Here is a tiny trained network, its code and every weight. The questions are about switching its units off for an input and a class, where a switched-off unit gives its printed mean instead of its output.

import numpy as np


def w(rows, s, z=0):
    codes = np.array(rows[::2]) - 128.0
    scale = np.full(codes.shape[1], s)
    scale[-1] = z or s
    return codes * scale


def f(y):
    return y / 2 * (1 + np.tanh(0.7978845608 * (y + 0.044715 * y**3)))


def log_softmax(a):
    a = a - a.max(-1, keepdims=True)
    return a - np.log(np.exp(a).sum(-1, keepdims=True))


def net(x, mask):
    res = np.array(x, float).reshape(1, 3) / 4 @ E
    y = f(res @ A[0][:, :-1].T + A[0][:, -1])
    res = res + np.where(mask, y, B[0][:, -1]) @ B[0][:, :-1]
    return log_softmax(res[-1] @ U[:, :-1].T + U[:, -1])


A, B = {}, {}
E = w([
[66,99,104,6,202],'x0',
[174,153,254,50,61],'x1',
[240,21,87,115,121],'x2',
],0.0093)
A[0] = w([
[123,97,162,106,88,80],'N1',
[98,103,60,173,175,7],'N2',
[126,142,87,146,124,87],'N3',
[155,144,141,140,110,94],'N4',
[192,41,115,102,143,117],'N5',
[142,140,130,116,117,60],'N6',
[91,95,114,4,168,129],'N7',
[124,128,114,159,141,130],'N8',
[112,193,145,156,138,110],'N9',
[39,150,152,121,118,196],'N10',
[152,124,151,205,85,239],'N11',
[136,183,134,120,161,181],'N12',
[161,144,211,66,105,19],'N13',
[159,156,157,85,115,76],'N14',
[100,144,147,138,139,57],'N15',
[82,169,147,134,148,39],'N16',
[179,95,114,123,127,131],'N17',
[106,114,135,93,152,233],'N18',
[169,147,153,171,103,109],'N19',
],0.017,0.0017)
B[0] = w([
[89,100,139,118,139,158],'N1',
[6,45,145,134,154,211],'N2',
[94,108,156,123,153,151],'N3',
[123,132,145,141,150,148],'N4',
[178,157,50,57,32,204],'N5',
[123,118,112,151,126,131],'N6',
[194,192,218,217,183,250],'N7',
[106,108,151,132,147,149],'N8',
[191,148,106,87,105,180],'N9',
[189,150,65,80,85,212],'N10',
[194,189,184,170,169,196],'N11',
[142,125,119,104,110,157],'N12',
[14,49,102,136,159,216],'N13',
[61,82,112,134,140,172],'N14',
[144,131,104,100,113,151],'N15',
[145,107,96,94,51,183],'N16',
[154,164,102,70,101,167],'N17',
[162,151,140,156,132,174],'N18',
[148,153,166,171,162,175],'N19',
],0.02,0.016)
U = w([
[205,217,207,219,184,228],'0',
[182,164,44,5,38,165],'1',
[2,41,121,121,168,2],'2',
],0.0089,0.0022)

Each question gives the input, the list of numbers given to net, and the class t.
The units are the neurons (one row each of A and B). Each row of codes is followed by its name. A weight is (code - 128) times the scale printed after its matrix; where a second scale follows, it is the last column's (A, B and U).
mask holds one flag per neuron, in row order. A switched-off neuron (its flag False) gives its mean, the last column of its row in B, instead of its output. The means were averaged over made-up inputs and are rounded, as every weight is.
A unit's drop is (log p(t) with every unit on - log p(t) with that unit switched off) / (log p(t) with every unit on - log p(t) with every unit switched off).
unit that matters most: the unit with the biggest drop
top k neurons: the k neurons with the biggest drops, biggest first
drop of u: that unit's drop, to one decimal
input [-7,8,-6], class 2: unit that matters most	N13
input [8,8,7], class 0: top 2 neurons	N7, N2
input [-3,2,4], class 1: top 2 neurons	N7, N5
input [6,7,-5], class 2: top 3 neurons	N13, N14, N11
input [7,-6,-1], class 0: top 2 neurons	N7, N13
input [1,-4,3], class 2: top 3 neurons	N2, N10, N9
input [6,1,-7], class 1: top 2 neurons	N10, N16
input [-5,-7,-1], class 2: top 2 neurons	N2, N7
input [8,0,8], class 0: top 2 neurons	N7, N10
input [0,5,-5], class 1: top 3 neurons	N2, N10, N9
input [-5,8,-6], class 2: top 2 neurons	N13, N7
input [1,7,-6], class 2: top 3 neurons	N13, N5, N14
input [1,2,0], class 2: top 3 neurons	N7, N11, N5
input [2,-8,6], class 2: unit that matters most	N2
input [-4,0,7], class 1: top 2 neurons	N5, N7
input [-5,3,7], class 1: top 3 neurons	N5, N7, N17
input [8,-7,2], class 0: top 2 neurons	N7, N13
input [3,-5,-2], class 2: drop of N2	2.0
input [-2,1,-3], class 1: drop of N7	3.3
input [8,1,4], class 0: drop of N7	4.7
input [8,-3,5], class 0: drop of N7	6.0
